Below is a small trained network, with its code and all its weights. Each question gives an input and a class and asks what happens when units are switched off, that is, made to give their printed mean instead of their output.

import numpy as np


def w(rows, s, z=0):
    codes = np.array(rows[::2]) - 128.0
    scale = np.full(codes.shape[1], s)
    scale[-1] = z or s
    return codes * scale


def norm(h):
    return h / np.sqrt((h * h).mean(-1, keepdims=True) + 1e-5)


def f(y):
    return y / 2 * (1 + np.tanh(0.7978845608 * (y + 0.044715 * y**3)))


def log_softmax(a):
    a = a - a.max(-1, keepdims=True)
    return a - np.log(np.exp(a).sum(-1, keepdims=True))


def net(x, mask):
    res = np.array(x, float).reshape(1, 6) / 4 @ E
    u = 0
    for l in range(2):
        y = f(norm(res) @ A[l][:, :-1].T + A[l][:, -1])
        res = res + np.where(mask[u : u + 16], y, B[l][:, -1]) @ B[l][:, :-1]
        u += 16
    return log_softmax(norm(res)[-1] @ U[:, :-1].T + U[:, -1])


A, B = {}, {}
E = w([
[70,136,245,148,128,117,141,112,56,211,155,141],'x0',
[14,153,129,97,57,163,177,108,137,89,70,184],'x1',
[125,128,127,134,131,125,127,126,129,127,132,128],'x2',
[128,127,125,124,127,129,128,127,125,129,130,128],'x3',
[136,131,140,122,126,132,126,130,132,124,126,137],'x4',
[145,53,180,170,91,104,77,55,67,62,85,39],'x5',
],0.012)
A[0] = w([
[132,88,183,126,98,124,103,59,48,55,108,60,1],'L0N0',
[140,143,139,160,136,120,119,114,109,153,134,149,78],'L0N1',
[146,107,144,132,131,117,129,90,82,78,117,75,18],'L0N2',
[177,133,165,122,112,133,115,135,137,90,122,177,123],'L0N3',
[178,136,114,122,116,129,123,121,116,158,146,153,123],'L0N4',
[153,88,148,136,101,126,105,77,80,5,92,55,47],'L0N5',
[114,121,182,105,155,146,123,129,95,211,123,99,73],'L0N6',
[23,136,95,106,85,143,150,119,144,31,83,158,67],'L0N7',
[150,127,164,123,127,129,139,114,98,186,143,127,88],'L0N8',
[130,128,129,126,139,134,98,139,109,142,129,145,98],'L0N9',
[179,126,71,121,147,128,125,124,152,95,119,95,138],'L0N10',
[74,135,166,121,104,126,132,114,91,189,122,139,41],'L0N11',
[106,112,121,127,127,127,126,145,106,158,141,137,53],'L0N12',
[124,108,45,113,81,122,137,134,72,188,123,89,89],'L0N13',
[9,135,145,113,86,138,151,121,126,99,84,144,34],'L0N14',
[154,138,71,112,138,131,135,133,162,88,107,126,162],'L0N15',
],0.016,0.0046)
B[0] = w([
[61,88,131,254,101,143,115,199,144,91,168,86,238],'L0N0',
[135,136,124,118,125,118,126,122,145,140,146,118,142],'L0N1',
[145,124,157,64,61,156,20,156,127,179,76,162,185],'L0N2',
[121,147,107,126,171,125,114,156,146,128,119,105,133],'L0N3',
[146,123,111,173,174,135,148,100,142,111,150,127,146],'L0N4',
[186,154,107,26,185,101,211,45,111,132,121,126,247],'L0N5',
[139,158,114,119,94,71,122,140,109,162,141,89,182],'L0N6',
[143,109,58,137,44,103,150,123,150,207,116,83,255],'L0N7',
[160,117,131,136,110,85,137,126,141,154,137,124,166],'L0N8',
[137,117,115,135,145,118,127,117,134,131,146,136,131],'L0N9',
[123,115,132,131,161,200,124,169,101,79,148,158,195],'L0N10',
[97,97,147,112,155,172,172,145,128,149,125,166,187],'L0N11',
[138,122,121,106,124,178,113,102,151,143,137,127,134],'L0N12',
[147,172,125,125,154,115,109,148,163,137,154,111,129],'L0N13',
[114,172,150,155,215,134,103,114,62,41,100,186,237],'L0N14',
[121,114,154,168,124,98,97,175,157,117,118,118,192],'L0N15',
],0.027,0.018)
A[1] = w([
[152,171,119,97,113,84,192,2,170,157,162,118,82],'L1N0',
[131,64,124,114,90,211,103,143,147,103,121,156,76],'L1N1',
[143,138,158,117,204,140,114,110,204,39,113,121,83],'L1N2',
[215,136,98,38,154,127,120,35,141,84,87,139,111],'L1N3',
[114,108,66,105,35,122,132,86,230,131,79,102,130],'L1N4',
[110,102,207,58,130,113,136,149,216,130,191,81,113],'L1N5',
[170,110,117,78,116,90,132,66,179,200,150,103,51],'L1N6',
[145,189,118,168,79,107,50,88,184,159,82,126,28],'L1N7',
[86,148,188,161,140,83,70,117,111,35,107,122,44],'L1N8',
[124,138,103,141,137,110,96,104,101,141,57,146,97],'L1N9',
[173,148,105,109,155,175,102,73,129,108,154,91,115],'L1N10',
[141,154,163,176,81,77,28,85,122,133,115,94,64],'L1N11',
[6,134,220,105,134,197,155,72,95,90,123,168,95],'L1N12',
[127,157,176,59,165,142,99,79,130,123,80,223,5],'L1N13',
[157,178,155,85,168,78,145,53,92,189,146,188,66],'L1N14',
[113,136,162,34,189,157,146,96,76,112,91,172,33],'L1N15',
],0.018,0.0027)
B[1] = w([
[146,200,120,112,175,168,186,58,78,81,132,104,197],'L1N0',
[132,181,150,86,143,126,105,62,140,152,148,187,187],'L1N1',
[167,112,109,202,147,155,91,104,149,106,164,113,222],'L1N2',
[118,137,117,100,112,112,77,52,39,52,83,85,223],'L1N3',
[89,143,99,130,129,37,177,108,214,178,104,150,254],'L1N4',
[184,154,149,157,113,158,32,130,75,125,154,153,187],'L1N5',
[78,174,187,218,131,164,211,122,83,155,170,136,209],'L1N6',
[87,130,105,130,79,205,118,202,176,95,124,212,188],'L1N7',
[90,123,118,200,143,146,169,107,122,117,101,175,176],'L1N8',
[161,121,190,93,112,110,84,155,210,127,201,79,223],'L1N9',
[72,155,125,79,93,136,102,143,135,104,58,159,194],'L1N10',
[117,47,160,152,99,105,111,127,136,177,127,102,185],'L1N11',
[94,3,186,74,218,166,202,132,176,92,87,156,250],'L1N12',
[175,96,76,14,132,45,102,157,138,226,118,112,183],'L1N13',
[173,217,127,51,146,171,136,128,155,153,138,176,209],'L1N14',
[144,107,175,58,42,129,34,193,118,184,166,81,231],'L1N15',
],0.021,0.0097)
U = w([
[172,127,105,203,193,173,79,160,163,77,168,164,156],'0',
[174,135,137,53,135,165,36,103,58,59,114,109,102],'1',
[111,151,71,145,90,84,148,170,222,160,110,164,154],'2',
[120,172,68,91,115,74,202,48,95,99,68,78,129],'3',
[166,234,151,129,145,156,186,106,86,174,180,141,200],'4',
[137,85,183,189,59,104,87,157,86,184,166,81,69],'5',
[134,103,158,2,164,134,151,168,143,177,113,162,168],'6',
[62,41,167,162,175,141,197,127,94,79,85,132,9],'7',
],0.015,0.0015)

Each question gives the input, the list of numbers given to net, and the class t.
The units are the neurons (one row each of A and B). Each row of codes is followed by its name. A weight is (code - 128) times the scale printed after its matrix; where a second scale follows, it is the last column's (A, B and U).
mask holds one flag per neuron, layer by layer. A switched-off neuron (its flag False) gives its mean, the last column of its row in B, instead of its output. The means were averaged over made-up inputs and are rounded, as every weight is.
A unit's drop is (log p(t) with every unit on - log p(t) with that unit switched off) / (log p(t) with every unit on - log p(t) with every unit switched off).
The circuit of an input: a set's keep is (log p(t) with only the set's units on - log p(t) with every unit switched off) / (log p(t) with every unit on - log p(t) with every unit switched off). Starting from the 12 units with the biggest drops (on a tie, the unit counted first), units are removed one at a time, each time the one whose removal leaves the highest keep (on an exact tie, the one counted first), for as long as the keep stays at least 0.8.
units of the circuit, in order: the units of the circuit, biggest drop first
most important unit: the unit with the biggest drop
k most important neurons: the k neurons with the biggest drops, biggest first
k most important neurons of layer l: the k neurons of layer l with the biggest drops, biggest first
drop when u is switched off: that unit's drop, to one decimal
input [-5,6,-1,-5,4,3], class 3: units of the circuit, in order : (L0N5)
input [-1,7,8,8,-7,1], class 3: units of the circuit, in order : (L0N7 L0N14)
input [-8,1,-3,6,-1,3], class 3: 3 most important neurons : (L0N5 L0N14 L0N7)
input [-5,4,8,7,-7,1], class 3: 2 most important neurons : (L0N7 L0N0)
input [-1,0,-1,-2,0,-7], class 0: 3 most important neurons : (L0N5 L0N7 L0N2)
input [-4,-5,-7,6,8,-8], class 0: 2 most important neurons : (L0N5 L0N7)
input [0,7,5,-6,-7,5], class 3: 3 most important neurons : (L0N7 L0N5 L0N10)
input [0,5,4,-4,-1,-6], class 2: 3 most important neurons of layer 0 : (L0N5 L0N7 L0N10)
input [-1,3,-5,-6,-5,6], class 3: 2 most important neurons of layer 0 : (L0N5 L0N7)
input [-1,-7,7,-2,-8,2], class 1: 2 most important neurons of layer 0 : (L0N7 L0N0)
input [3,-2,-6,-2,0,1], class 5: 2 most important neurons : (L0N5 L0N7)
input [-7,2,-1,-6,8,1], class 3: 4 most important neurons : (L0N0 L0N5 L0N7 L0N14)
input [0,-6,-8,-3,5,3], class 1: 3 most important neurons : (L0N7 L0N5 L0N2)
input [-1,7,1,-2,8,-6], class 2: units of the circuit, in order : (L0N7)
input [1,2,2,-1,6,1], class 7: 2 most important neurons : (L0N0 L0N14)
input [-7,-6,-7,0,2,1], class 1: 2 most important neurons : (L0N0 L1N3)
input [-6,3,4,-5,7,2], class 3: drop when L0N5 is switched off : 1.7
input [-8,-4,-2,-5,-1,-2], class 0: drop when L0N10 is switched off : 0.0
input [0,-2,3,-7,7,-5], class 0: drop when L0N7 is switched off : 0.9
input [-4,-4,-8,-2,-7,-8], class 0: drop when L0N5 is switched off : 1.0
input [-8,0,-4,-6,0,-3], class 0: most important unit : L0N10
